Table B holds the same points as the rows below and some others, measured another way and shuffled. Each row below is followed by which row of B it is.
B:
0: [-268  -78  -24   -2   -6  -47  -31 -164 -165   24   26   47  171 -128
   90   45   84  -21  192  -78   81  156 -158  188 -165  -34    6  -97
  -98]
1: [-211   -7   -6  -53  146  -47  -42  -71  233  192  -48  -11   59 -116
   -7  -25  -50  103  225 -171    0  -81 -103 -259 -104  -17   52   69
    3]
2: [-102  -89   67  101   74  -63   22  -40 -116  226  196   85   40  -38
  -70   47   23   42  163 -159 -115  -54  -39 -135   29 -115  -79   42
   79]
3: [ -71 -162 -122  -42   73   31  -59 -229  130  -82 -140  -97  170 -226
   10   -1   15  -21  232 -165  -39   83 -116  -51 -112   36  -76  126
  138]
4: [-130   67   96   60 -103 -126   -9  -32 -134 -202   67  128   65  -98
 -128   69  -48   56   36   95  201   15  164  -43  237  -27 -163 -257
  -87]
5: [-157   40  -96  -33  148 -135   76 -125  261   50 -125  -92  -58 -158
   96 -122   -4  -22  167 -227   83   78 -150 -132 -182  202  -72  -55
  112]
6: [ -94   44  -30 -193   -1  -41   96    3  112  179  -65  -34 -122  -56
   71  -60  -34   37  -30 -137    4  149 -244   41 -208    3   89 -113
  -50]
7: [-109  -46    1  -92  -21   30   -6  -33 -219   61   65   38   61   -1
   33   51  148  -33  113  -49  -59  205  -66  135 -154 -104   -5  -43
  -56]
8: [  84  -64  -24  -55    1  -82  122    2   68  131   -1  -10 -127  -82
  -67  -12  -89   38  -63 -127  -69   36 -177  -29   27  -20  -56  -97
   58]
9: [ -82  -81    7  -25 -111   53  106 -166 -130  148  126  -18   95 -127
  -20  -26  -33   27  119 -318 -122  137 -276   -1 -142 -144  -19   48
  165]
10: [ -89  156  165 -201 -183   74 -177   61 -174 -342   20  131   35   -5
  -56  129   51   37 -213  364  164  168  466  112  194 -109  -83 -186
 -163]
11: [-189  177   17 -253 -101   66   73   -1   16   88  -18  -27  -15  -11
   35  -91   20   66  100 -191   26  228 -163  -86 -272  -78  100  -71
  -29]
12: [ -76  139  212   -5  -54 -106 -117   40  -80 -189  140  160 -113  -45
   -9  104  -14    2 -341  318  165   14  510   79  303   19 -197 -203
  -29]
13: [-270   10  -18 -150   65    9  -54  -72   54  151  -50   -1   86  -74
   93   -4   54   51  189 -111   27  107 -150   -6 -257  -50  121   -1
 -109]
14: [-292  200   12  -31  117 -152   73  -79  232  115  -14  -29  -86 -104
  120 -155  -14   16  143 -229  149   51  -48 -225 -188  177  -42  -88
   91]
15: [ -87  -51  183 -124  -89   87 -210   39 -197  -11  133  171   69  -14
  -50  218    7   79 -215  301  -20   11  294  170  174 -254   23  -33
 -177]
16: [ 144  -27  -37 -165    0  -22   -6  143 -212 -146  -38   35 -144   93
  -15   84  216 -110  -97  215  -44  280  161  226   23    4 -135 -189
 -113]
17: [ -90   25   80 -201   70  133  -33   47  111  361   91   -7  -36   29
  -12  -14    2  112   67 -195 -234    2  -52 -253 -187 -202  126  230
   82]
18: [  -9  173  207 -140 -172 -113  -22  202 -104 -100   87  201 -191   34
 -116  125 -112  116 -407  361  184   17  300  104  334 -107  -47 -391
 -266]
19: [-286  261   -2 -291    2   55  -33    7  113  -49 -120  -47    1   -4
  111 -111  119   23  177  -84  132  257   39 -136 -319   45   76  -59
  -75]
20: [-264  221   79  -53   88 -128   55  -64  320  153   15  -15 -124 -122
   90 -147 -107   74    3 -203  131  -26   21 -280 -107  135  -22  -51
  127]
21: [  78 -187  145 -100 -155  105 -244   21 -329 -207   90  181  115  -47
 -123  314   24   34 -297  451  -36   56  362  347  337 -281  -68  -78
 -200]
22: [ -52   -3  -93 -186  205  -87  -61  117  123   59 -177  -10 -125   39
   69   28  155  -37   75  122   20  129   21   48 -134   96   17 -117
 -203]
23: [-230  135  -64 -155   77 -111   35  118  -40    3 -124   38   -4   71
   -5  -28  160   27  327   -7  164  187 -106  -75 -188   42   46 -262
 -300]
24: [-194  -58  -75  -28   25 -105   55 -182   37   64  -59  -28   34 -185
  129  -34   -6  -27   75 -155   83  142 -257  163 -191   77   -3 -123
   -9]
25: [-281   63   90   85  -18 -142  107 -172   -8  203  184   51  -24 -157
  114  -71  -81   18  -15 -247   87   31 -142   19 -102   32  -43 -107
  126]
26: [-194   49    2   16  -28 -156  137 -158  184  119   -5  -14  -28 -218
   22  -95 -192   83   27 -257  131   -2 -262  -86  -56   67  -17 -154
   73]
27: [-193  115  149  -45   54  -94   83   33  111  434  206   74 -178  -15
   61  -52 -109  109 -129 -185  -45  -71  -85 -140  -88  -67   74  -32
   48]
28: [  65  -20    9 -119  -45   -7  109  -29   84  144   26  -37 -131  -86
  -17  -33  -94   39 -139 -159 -105   85 -150  -15  -41  -50  -28  -24
  132]
29: [  66 -292  -51   48   83 -142 -218  -19 -270 -300  -90  138   52  -89
   10  291  171 -138 -149  516  102  108  272  534  273   48 -198 -258
 -290]
30: [ -54  -94   21  -40  -84   16   84  -87  -66  193   94   20   61 -104
  -86   18  -93   93   82 -227 -110   33 -263  -49  -43 -182   23    7
   55]
31: [ -22  -62  -95 -190   82  -66   69   43  154  216 -136  -38 -121  -46
   33  -15  -22   45    7  -85  -42   94 -292   56 -172    0  104 -109
 -128]
32: [  -5   27  -54 -108   40  -80  111    1  118   91  -59  -52 -134  -60
    9  -68   -9    3   18 -149  -15  120 -162  -51 -105   62  -38 -102
   46]
33: [-151   36    5   56   91 -177   34  -95  125   -1   -7   16  -44 -147
   29  -37  -43   -1   51  -80  127   -3   18  -87   29  136 -129 -127
   62]
34: [-190   76  125  -60  129 -145 -154  230 -285   38  114  230 -104  177
   56  177  256  -34  -57  406  119   92  363  219   72  -29  -23 -279
 -395]
35: [-183 -129  -69   16  105  -33   -2 -183   46  142  -14  -31  136 -160
   37  -11   21   10  281 -242  -42   45 -230  -58 -177   -9   -6   71
   65]
36: [ -39  -53  -73  -89  -43   10  158  -73  -17  171   -3  -59   31  -77
  -57  -69  -20   53  234 -340 -104  141 -369 -109 -195  -90   19  -10
   82]
37: [-114   18  161  -98 -124    1 -218   19 -111 -247   11  175   95  -91
  -99  209  -60   99 -205  397  177   -7  374  132  305 -142  -44 -189
 -247]
38: [-127   10   48  -93  180 -108 -317  108  -64 -303 -114  148  -23   20
   84  209  235  -92 -126  591  212   87  586  257  183  117 -129 -214
 -338]
39: [-277   69  -73  -48   99 -215  103  -90  259  164 -132  -22  -48 -163
   91 -102 -105   71  152 -198  197   21 -324  -63 -180  145   65 -224
 -110]
40: [ -96 -225  -94   64  105  -40    3 -188    9  119  -17  -27  153 -174
  -17   33   11    1  279 -221  -89    9 -248  -25  -93  -35  -48   79
   75]
41: [ -75  -92  -45  -56  -44   11   -3  -53 -345  -86   39   39  105   -7
   27   73  221  -95  174    3  -19  289  -58  244 -126  -67  -82 -118
  -83]
42: [-181   18    3 -202  -77   73   36  -82   39  189  -15  -19   58  -92
   32  -34  -55   97   80 -209  -37  130 -277  -15 -242 -142  148    6
  -32]
43: [-182 -133  -47  -51  242  -29 -135  -65  225  216  -92    1  102 -112
    7   52    6   80  254  -71  -59 -115  -74 -176 -100  -31   70  136
  -66]
44: [  32  -35  -92 -163  -55   54   79  -95  138  -34 -136 -109   30 -141
  -80  -60  -65   45  143 -225  -62  133 -216 -142 -108  -31  -27   22
  118]
45: [ 123  -74  168  -65 -230  -48  -61   80 -304 -170  129  195  -91  -44
 -110  235  -77   32 -494  413   61   77  263  402  389 -174 -115 -313
 -191]
46: [ -85   55   38  -41   -8    5   36  -51   -2   14   62   -2   22  -59
  -55  -34   22   28  142 -161  -29   76   28 -196  -35  -40  -97   21
  128]
47: [-140 -117  -77   -1   92   -3   24 -189   53  138   -8  -64  116 -156
   41  -37   36  -10  272 -289  -85   76 -225  -85 -202    0  -31  114
  146]
48: [-175  -60  -13   51   86 -112   47 -195  141  164   30  -25   -4 -206
   99  -51  -74    1   33 -223   17    3 -173   -8 -103   78  -50   -4
  144]
49: [  52   -7 -109 -161  140  -75  -58  127  -91 -179 -157   -1 -125   78
   59   58  286 -149   44  232   31  284  178  189  -71  143 -133 -187
 -163]
50: [-374  209   94  -85  170  -39  -55  -17  247  233   44   20    6  -33
   70  -98   13  103  243 -195   60  -51   76 -402 -200   21   62   88
   32]
51: [   9  172  205 -181  -84  -34 -122  198  -77 -153   75  166 -199   69
  -41  132   15   38 -421  428  111   70  511  108  270  -61  -90 -234
 -175]
52: [ -31  -46  131 -100  -90   29 -192   29 -113 -162   33  146   69  -63
 -104  200  -27   72 -184  330   55   -5  322  113  269 -164  -54  -99
 -167]
53: [-167  122  151  -98   27  -63 -246   52 -129 -264   32  155  -56   -4
  118  152  158  -79 -283  483  206  136  586  268  156   65 -129 -205
 -190]
54: [   3   60  190  -11 -163  -81  -84   18 -162 -245  127  164  -74  -86
  -74  144  -76   19 -389  333  149   40  402  182  369  -53 -189 -257
  -59]
55: [-210  -15  -81  -73  237  -88 -171  -59   12 -126 -134    0   15  -47
  214   42  280 -156  130  171  113  206  205  192 -179  207  -93  -70
 -108]
56: [ -77  195  174  -58  -60   17   38   81 -123   47  219   83  -83   72
  -84  -21   53   44    0  -72  -46   72  252 -254   53 -107 -121  -12
  126]
57: [-209  -42   19  -89  212  -12  -97   27  159  331    4   36   38  -12
   -3   36   25  111  231 -100  -90 -101  -65 -237 -139 -102  118  125
  -96]
58: [ -26   26   53   84   17 -142   47  -46  -65  -83  103   51  -81  -79
  -17    6   25  -47  -52   -5   56   62  160   -7  134   85 -228 -139
  117]
59: [ -16   -5  -12  -85    8  -59   83  -35   86  122   -4  -23  -98  -90
    6  -36  -49   24  -39 -139  -38   77 -139  -22  -67    4  -28  -61
   66]
60: [-243   64    8  -80   80  -58    8  -48  187  183  -33    5   36  -96
   -4  -51  -59  113  209 -187   50  -28 -141 -237 -136  -19   71  -11
  -37]
61: [-136 -108   -2 -103 -123   96   79 -189  -79  228   86  -33  126 -154
   21  -16  -71   67   93 -325 -131  133 -381   63 -231 -196   99   79
  103]
62: [  15 -372 -149   60  279 -118   -5  -65   52  363  -41   -6    4  -98
   23   99   52  -18  182 -116 -204  -64 -348  114 -101  -24   23   65
  -60]
63: [   4 -101  146    5  -54  -63 -171  106 -220 -121   90  223   57  -11
 -197  266  -21   96 -132  391   64  -89  317  109  406 -199  -91 -198
 -280]
64: [  -4   56  -62 -163   11  -42  137    4  143  111  -79  -76 -138  -56
   10  -99  -21   21   37 -207  -35  153 -212  -90 -167   42   -3  -81
   59]
65: [-404  263  164  -22 -128  -72  161 -111   51  284  210   56   11 -111
   26 -151 -173  168  108 -394  130    4 -217 -278 -171  -86   81  -99
   90]
66: [ 147   25  166  -30  -95 -178  -13  279 -215  -93  112  239 -211   94
 -221  206  -57   85 -351  440   98  -48  320  128  484 -123 -140 -410
 -306]
67: [ -27  -94  -78 -153   23  -16   32  -62   62  100  -92  -44  -48 -105
   74    1    9  -15  -38  -69  -44  158 -206  163 -158    5   33  -61
  -24]
68: [-114  -10 -139  -90  222 -127  -99   -5   42 -191 -209  -27  -28  -31
  130   18  260 -148  182  154  132  219  137  127 -133  237 -130 -149
 -136]
69: [-108 -135   11  141  -48  -75   78 -196 -140   73  137   40  143 -179
  -76   25  -61   32  177 -233  -23    3 -198  -25   38  -85 -114  -34
  120]
70: [  32  -39   25 -209  -52  123 -170   56 -239 -232  -31   60   55   42
  -24  155  208  -56  -42  282  -38  249  296  196   27 -116  -72  -37
 -134]
71: [-148   68  -74  -10  -80 -108  207 -239  109  -19  -39 -104  -12 -231
   81 -171  -87  -28   96 -373  113  201 -318  -21 -195  149  -98 -139
  219]

[ 145  479   30 -171  220  199 -155  210  -36 -179  105  151   -3  -66
  228  162   13   78   30    0  -61 -103  -22  -33  -89 -189  146  223
  -64  -77   57]
17
[ -45  165  134  -58  -34  -92   73   13 -131   76   25  144  -51    5
  -24  -59   48   53  -56  -50   21 -125   -6 -115  -34 -134   52   62
  -40  -20   21]
52
[ -32  -34 -208 -183  294  -81 -114 -164  -33 -169   -9   76 -181  -51
   53 -132 -105  -32  -46  201   31 -179   20  123 -110 -260   -6  -12
   50   79  -39]
9
[-108  -70   51 -169  -75 -113    8    7 -203  404   -9  164   60 -212
  143   19  -60   70 -122   55  345 -102  144  -20 -244 -127  -81   82
  323   93  -69]
69
[ -11  115   55 -165  -36  -84   55  -43 -110  117   15  175  -54  -87
   91  -25   29   78 -100   31   59 -103  -31  -50  -72 -207  -18   32
  108  -13    3]
47
[-131   74  172  -18 -129 -144   70   88 -123  227   98  134   -3    3
   57   37   86   77  -41 -124  107  -46   90 -195  -33    4   23   32
   -1   87   -9]
37
[-103  104   64  -70 -158   23   79  173  -31  218  217  168   30 -146
  218   66  281  203 -172 -169  146   64  300  -72  -91   71   25   -1
  269  119  -42]
40
[ -32   43 -126  -69  317  -11 -108 -139    8 -209  -43  -18 -125  -23
   39  -36 -257  -72   78   99  -73 -180  -29  106   -8 -207   72  117
 -226   55   32]
56
[ -77 -210 -195   31  -41  -41  181 -222  238 -151   84    3 -118  -92
   -7 -125  167   38  -67  -16 -151   83  200  127  176   65 -112 -151
  -49  204    5]
24
[ 150  118  -11 -148 -140  -64   88   11   11   58    8  226    9 -107
   85   45  205   49  -43  111  -31   63 -106 -129   28 -104 -181   -5
   73   23   24]
48
[  64  370  336 -205 -198  -96  -67  311 -337  568  -31  250  193 -154
  338  403 -156   90   48  -21  268  -44 -238 -371 -191 -191   -7  316
   61  -68   53]
50
[-185  -46  -21  -17  -93   22  162  -73  128   31  201   36  -91 -115
  162  -20  169  171 -156 -200  -44   40  297   89   77   47   60  -97
   85  152   -4]
35
[ 289  387  326 -278 -304 -115   97  112 -285  433 -180  374  185 -158
  110  205  -15   38   21  169  134  -64 -452 -336 -109 -319 -210  242
   95 -207   83]
55
[ -13 -222 -310  -71   74  -52  100 -322  246 -192   -7  -18 -163 -151
  105  -52  -23   -3  -33  125 -191   63   16  194  171 -109 -138 -116
  -79  177   29]
25
[   4   -5 -119  191   26  155  159  -30  174 -189   35   -8   24 -117
 -141 -143  169   14  -20 -101 -134   65  313  135  109  155   -5  104
 -161  106   45]
31
[ -41  112  125 -125  -56  -43   25   33 -144  274  -16  124   49 -154
  170  117 -121   69  -32  -17  144  -90  -10  -65 -104 -158    6  159
   63    9   21]
13
[ -76  -10  -93  269  -28  134  316 -181  256 -290   34  -89  -90  -57
 -187 -199  148   53  -54 -236 -353   74  240  177  309  116   90   42
 -355   61  116]
22
[-149   33  103   36 -108 -105   90   54 -135  280   23   70   17  -97
   86   55  -36   81  -56 -135  110  -14   97 -114  -34  -27   50  121
  -29   76   21]
60
[ 260  233    9  -84  157   59 -105  106 -160  -29 -171  198  140  -98
 -141  -45  -64 -127  107  248  129 -148  -77  -62 -189 -155 -127  314
  -52  -75   16]
16
[ 196  165 -102  -87   56  208    5   24  110  -39  -52   81  121 -274
  181  167  -59   14   55   85  -46   57   11  101   -2  -78  -88  237
  -43   16   72]
27
[-100   48  100  -25   62  -52  -99   94    8   54  127   31   30   22
  145  166  -94  -28  155  -64   77  -59  114 -145   -9   84   11   72
 -174  193  -16]
19
[ -11   53 -154 -215  239   27 -165   13   15 -117  125  112  -84  -90
  203   16   15   30  -29  121  104 -105  157   81 -152 -122   -9   -6
  154  132  -68]
61
[  54  -27  -83   39  125  209  118 -187  271 -365   51    6    2  -73
 -173 -194   95  -50   52    4 -145  -82  299  256  103  101  -67   16
 -135  103    7]
28
[ -77 -194 -161   84    3   32  209 -272  289 -261   73  -41 -109  -62
  -98 -177  125    4  -23  -54 -217   38  239  191  224  100  -74 -122
 -156  183   19]
58
[   6   60   30 -121  136  -93 -154  120 -311  271 -112  166   92 -128
   -6  -17 -170  -61    7  176  373 -197   54  -80 -334 -168  -55  261
  151   27  -62]
36
[  48  191  205 -199    9 -113 -103  134 -305  324  -77  228  108  -76
   77   98 -154  -27   47  127  307 -198 -104 -202 -259 -201  -62  224
  105  -32  -25]
46
[ 184  243  334 -114 -303 -165  144   93 -335  484 -227  310  207 -125
  -85   68  -38  -18   18  115  204  -89 -310 -319 -128 -212 -193  279
   35 -159   62]
68
[-109  -44  -66 -131  -60  -37  -46  121    1  242  177  110   22 -193
  353  190   93  135  -83  -33  194   84  227  -51 -111   41  -54  -10
  240  224  -65]
0
[  50  148 -229 -142  260  -20 -209  133  -54 -113   74  112  -96  -77
  227   87   25   23  -17  144   32  -11   13  -40 -125 -163   19   89
   33   94  -19]
7
[ 188  182   83 -103  -55  126   21  119   -5   46   12  212  178 -151
   -3   36  142   -5   45   88  116  -31  104  -46 -108   24 -162  163
   99   13  -12]
67
[ 175  259 -119  -62   36  -11  -75  191 -212  252 -185  134   92 -274
  242  245 -159   34  -17  130   65   89 -237 -132 -112 -264  -14  391
  -57  -73  109]
34
[  54   39 -115  116  148  104  120 -194  258 -441   -3  -47  -95   30
 -180 -147   25  -79  106  -11 -342  -29   55  128  254   22   -4   35
 -420   69   87]
51
[  -1  -16  -65   76 -200  -38  355 -202   97  -67   -8  115 -113  -98
 -170 -259  305  107 -206  -81 -212   62   78   69  186  -56  -64  -73
  -15   -9   66]
29
